Here is a tiny trained network, its code and every weight. The questions are about switching its units off for an input and a class, where a switched-off unit gives its printed mean instead of its output.

import numpy as np


def w(rows, s, z=0):
    codes = np.array(rows[::2]) - 128.0
    scale = np.full(codes.shape[1], s)
    scale[-1] = z or s
    return codes * scale


def f(y):
    return y / 2 * (1 + np.tanh(0.7978845608 * (y + 0.044715 * y**3)))


def log_softmax(a):
    a = a - a.max(-1, keepdims=True)
    return a - np.log(np.exp(a).sum(-1, keepdims=True))


def net(x, mask):
    res = np.array(x, float).reshape(1, 3) / 4 @ E
    y = f(res @ A[0][:, :-1].T + A[0][:, -1])
    res = res + np.where(mask, y, B[0][:, -1]) @ B[0][:, :-1]
    return log_softmax(res[-1] @ U[:, :-1].T + U[:, -1])


A, B = {}, {}
E = w([
[131,6,102,216,124,79],'x0',
[142,51,181,65,122,242],'x1',
[254,158,196,180,94,113],'x2',
],0.0099)
A[0] = w([
[162,154,179,168,139,122,93],'neuron 0',
[120,188,82,163,128,81,73],'neuron 1',
[182,128,152,132,102,117,72],'neuron 2',
[106,94,147,171,112,122,61],'neuron 3',
[149,150,181,165,119,120,96],'neuron 4',
[162,133,176,154,113,125,114],'neuron 5',
[119,76,122,185,133,112,91],'neuron 6',
[143,55,201,84,136,205,108],'neuron 7',
[116,193,100,126,103,45,70],'neuron 8',
[214,150,152,137,127,130,254],'neuron 9',
[143,82,93,175,133,121,92],'neuron 10',
[178,141,146,171,129,152,94],'neuron 11',
[61,111,72,113,152,138,71],'neuron 12',
[179,133,146,136,62,139,87],'neuron 13',
[136,53,139,197,164,157,118],'neuron 14',
[136,248,141,77,160,192,104],'neuron 15',
[161,96,123,61,73,204,68],'neuron 16',
[54,123,67,53,155,142,171],'neuron 17',
],0.013,0.0096)
B[0] = w([
[88,96,156,76,158,150,169],'neuron 0',
[195,168,130,80,181,153,188],'neuron 1',
[87,85,156,67,132,246,155],'neuron 2',
[157,122,137,86,109,203,136],'neuron 3',
[109,96,175,86,148,149,163],'neuron 4',
[89,98,133,125,154,161,168],'neuron 5',
[186,115,114,58,83,150,166],'neuron 6',
[166,182,119,136,171,82,214],'neuron 7',
[183,179,154,86,158,141,196],'neuron 8',
[99,77,142,179,136,81,254],'neuron 9',
[163,124,117,93,88,161,161],'neuron 10',
[95,110,139,80,145,111,162],'neuron 11',
[117,54,193,94,151,163,175],'neuron 12',
[124,75,168,102,156,158,162],'neuron 13',
[168,143,95,81,73,98,184],'neuron 14',
[136,89,70,74,27,89,226],'neuron 15',
[208,183,128,123,162,154,178],'neuron 16',
[99,80,177,146,148,92,235],'neuron 17',
],0.013)
U = w([
[150,109,124,72,2,119,108],'0',
[74,66,179,98,184,130,110],'1',
[193,186,145,99,204,122,112],'2',
[93,116,125,212,106,66,251],'3',
[116,170,91,137,123,197,102],'4',
[81,161,103,153,124,166,105],'5',
[93,164,89,142,130,171,101],'6',
[93,150,154,150,114,155,109],'7',
],0.016,0.022)

Each question gives the input, the list of numbers given to net, and the class t.
The units are the neurons (one row each of A and B). Each row of codes is followed by its name. A weight is (code - 128) times the scale printed after its matrix; where a second scale follows, it is the last column's (A, B and U).
mask holds one flag per neuron, in row order. A switched-off neuron (its flag False) gives its mean, the last column of its row in B, instead of its output. The means were averaged over made-up inputs and are rounded, as every weight is.
A unit's drop is (log p(t) with every unit on - log p(t) with that unit switched off) / (log p(t) with every unit on - log p(t) with every unit switched off).
The circuit of an input: a set's keep is (log p(t) with only the set's units on - log p(t) with every unit switched off) / (log p(t) with every unit on - log p(t) with every unit switched off). Starting from the 12 units with the biggest drops (on a tie, the unit counted first), units are removed one at a time, each time the one whose removal leaves the highest keep (on an exact tie, the one counted first), for as long as the keep stays at least 0.8.
circuit, biggest first: the units of the circuit, biggest drop first
most important unit: the unit with the biggest drop
top k neurons: the k neurons with the biggest drops, biggest first
drop of u: that unit's drop, to one decimal
input [2,8,8], class 1: circuit, biggest first : neuron 13
input [7,7,2], class 0: top 3 neurons : neuron 14; neuron 6; neuron 1
input [2,8,6], class 2: top 2 neurons : neuron 7; neuron 16
input [8,8,-2], class 0: top 2 neurons : neuron 14; neuron 6
input [4,-6,-4], class 2: top 2 neurons : neuron 15; neuron 1
input [5,7,3], class 2: top 3 neurons : neuron 7; neuron 15; neuron 16
input [4,-5,5], class 1: top 4 neurons : neuron 15; neuron 7; neuron 9; neuron 16
input [-5,-5,-1], class 0: top 3 neurons : neuron 15; neuron 7; neuron 16
input [2,7,-6], class 2: top 3 neurons : neuron 7; neuron 16; neuron 9
input [1,-5,5], class 1: top 2 neurons : neuron 9; neuron 7
input [-8,-5,7], class 0: top 2 neurons : neuron 15; neuron 17
input [-8,-4,2], class 0: drop of neuron 15 : 2.0
input [4,6,-5], class 2: drop of neuron 15 : 0.2
input [-2,-2,3], class 3: most important unit : neuron 12
input [-1,-4,-3], class 2: drop of neuron 16 : -0.1
